Here is a tiny trained network, its code and every weight. The questions are about switching its units off for an input and a target symbol, where a switched-off unit gives its printed mean instead of its output.

import numpy as np


def w(rows, s, z=0):
    codes = np.array(rows[::2]) - 128.0
    scale = np.full(codes.shape[1], s)
    scale[-1] = z or s
    return codes * scale


def f(y):
    return np.maximum(y, 0)


def softmax(a):
    e = np.exp(a - a.max(-1, keepdims=True))
    return e / e.sum(-1, keepdims=True)


def log_softmax(a):
    a = a - a.max(-1, keepdims=True)
    return a - np.log(np.exp(a).sum(-1, keepdims=True))


def net(x, mask):
    ids = ['ΔΞΠΣΦΨΩαγεζηθμ'.index(c) for c in x.split()]
    T = len(ids)
    res = E[ids] + P[:T]
    r = res
    for j in range(3):
        rows = slice(2 * j, 2 * j + 2)
        q, k, v = (r @ M[0][rows].T for M in (Q, K, V))
        z = softmax(np.where(np.tri(T) > 0, q @ k.T / 2**0.5, -1e9)) @ v
        o = O[0][rows]
        res = res + np.where(mask[j], z, o[:, -1]) @ o[:, :-1]
    y = f(res @ A[0][:, :-1].T + A[0][:, -1])
    res = res + np.where(mask[3:7], y, B[0][:, -1]) @ B[0][:, :-1]
    return log_softmax(res[-1] @ U[:, :-1].T + U[:, -1])


Q, K, V, O, A, B = {}, {}, {}, {}, {}, {}
E = w([
[116,159,144,132,188],'Δ',
[229,90,87,134,98],'Ξ',
[44,94,111,123,43],'Π',
[89,101,126,148,34],'Σ',
[167,86,123,168,187],'Φ',
[158,178,100,170,103],'Ψ',
[108,65,250,149,124],'Ω',
[186,82,233,78,39],'α',
[139,139,132,159,194],'γ',
[110,164,164,47,181],'ε',
[79,109,146,214,121],'ζ',
[108,174,93,35,89],'η',
[54,116,128,88,81],'θ',
[115,184,174,21,190],'μ',
],0.02)
P = w([
[254,229,232,125,155],'0',
[216,177,201,127,148],'1',
[193,140,172,121,141],'2',
[173,110,144,113,133],'3',
[158,83,118,106,126],'4',
[143,57,94,98,119],'5',
[131,33,72,91,113],'6',
[118,10,47,82,107],'7',
],0.0082)
Q[0] = w([
[123,126,152,68,125],'head 0',
[134,140,110,48,190],'head 0',
[14,161,166,130,251],'head 1',
[132,133,111,242,59],'head 1',
[225,61,150,114,101],'head 2',
[76,97,224,114,49],'head 2',
],0.027)
K[0] = w([
[88,159,160,100,116],'head 0',
[55,176,80,131,175],'head 0',
[89,253,123,178,88],'head 1',
[158,46,136,196,104],'head 1',
[205,85,112,169,110],'head 2',
[133,89,198,61,62],'head 2',
],0.027)
V[0] = w([
[254,66,164,202,134],'head 0',
[46,121,125,178,91],'head 0',
[218,69,143,80,84],'head 1',
[150,119,20,136,204],'head 1',
[10,231,234,90,155],'head 2',
[133,73,137,153,127],'head 2',
],0.009)
O[0] = w([
[161,60,15,225,87,254],'head 0',
[255,100,177,204,56,27],'head 0',
[130,145,52,61,206,219],'head 1',
[89,216,35,235,170,76],'head 1',
[41,88,33,113,143,110],'head 2',
[112,168,148,74,126,142],'head 2',
],0.0059,0.0083)
A[0] = w([
[205,216,250,135,200,108],'neuron 0',
[126,124,218,139,220,224],'neuron 1',
[29,126,155,148,76,2],'neuron 2',
[108,186,106,191,53,214],'neuron 3',
],0.02,0.0054)
B[0] = w([
[62,190,193,115,251,173],'neuron 0',
[189,126,106,185,113,251],'neuron 1',
[162,215,118,126,61,179],'neuron 2',
[74,141,186,189,149,192],'neuron 3',
],0.021,0.011)
U = w([
[143,108,149,110,119,57],'Δ',
[138,110,143,110,118,70],'Ξ',
[136,112,148,104,121,77],'Π',
[139,104,149,109,119,66],'Σ',
[200,166,140,115,166,136],'Φ',
[110,23,33,111,126,227],'Ψ',
[198,59,65,155,67,173],'Ω',
[151,49,251,80,104,215],'α',
[105,93,200,96,149,126],'γ',
[137,100,146,110,117,71],'ε',
[128,113,161,163,100,2],'ζ',
[77,122,127,55,145,225],'η',
[193,164,184,86,93,24],'θ',
[66,65,54,128,135,197],'μ',
],0.011,0.008)

Each question gives the input, a string of symbols that net reads in full, and the target symbol t.
The units are the heads (2 rows each of Q, K, V and O) and the neurons (one row each of A and B). Each row of codes is followed by its name. A weight is (code - 128) times the scale printed after its matrix; where a second scale follows, it is the last column's (O, A, B and U).
mask holds one flag per unit, heads first, then neurons. A switched-off unit (its flag False) gives its mean, the last column of its rows in O or B, instead of its output. The means were averaged over made-up inputs and are rounded, as every weight is.
A unit's drop is (log p(t) with every unit on - log p(t) with that unit switched off) / (log p(t) with every unit on - log p(t) with every unit switched off).
The circuit of an input: a set's keep is (log p(t) with only the set's units on - log p(t) with every unit switched off) / (log p(t) with every unit on - log p(t) with every unit switched off). Starting from all 7 units, units are removed one at a time, each time the one whose removal leaves the highest keep (on an exact tie, the one counted first), for as long as the keep stays at least 0.8.
units of the circuit, in order: the units of the circuit, biggest drop first
most important unit: the unit with the biggest drop
k most important neurons: the k neurons with the biggest drops, biggest first
which heads matter: for each layer, one digit per head in row order, 1 if its drop is at least 0.15 and else 0, layers parted by /
input Φ Ξ μ Σ μ Σ, target μ: units of the circuit, in order => head 1; neuron 3; head 0
input ζ Δ Ω Ω Φ Φ Δ, target Ω: 3 most important neurons => neuron 0; neuron 3; neuron 1
input Π γ Π, target θ: which heads matter => 000
input Σ η Ω Φ Φ Φ ε γ, target Φ: which heads matter => 101
input ζ Ξ Ω, target Ω: which heads matter => 001
input ζ Ω Σ Ψ, target Ω: most important unit => head 1
input η θ Φ Σ Φ γ Φ Δ, target Φ: which heads matter => 101
input Φ θ η, target η: which heads matter => 100
input θ Φ ζ γ α Σ Σ, target Ψ: units of the circuit, in order => head 1; neuron 1; neuron 0; neuron 3
input Φ ζ γ Ξ α Π γ, target Ω: units of the circuit, in order => neuron 0; neuron 3
input Φ ζ Δ Ψ, target ζ: units of the circuit, in order => neuron 3; head 1
input η ε Ξ ε Δ α γ ε, target Ψ: units of the circuit, in order => head 2; neuron 0
input γ α Δ ζ ζ Φ γ, target Ω: which heads matter => 100
input Φ Ξ Δ Φ Ψ Σ Π ε, target Φ: which heads matter => 100
input α ζ Π Ω, target Ω: which heads matter => 000
input ζ Δ θ, target θ: units of the circuit, in order => neuron 2; head 1
input Ψ Φ μ Δ Δ, target Ω: most important unit => head 2
input Δ α Ξ θ Δ ε ε, target Ω: units of the circuit, in order => head 2; head 0; neuron 1; neuron 0
input ε Φ γ Π, target ζ: units of the circuit, in order => neuron 3; head 1
input Δ θ γ Ψ ζ Φ, target Φ: most important unit => head 2
input Φ Φ Δ Π Π α Φ, target Ψ: which heads matter => 110
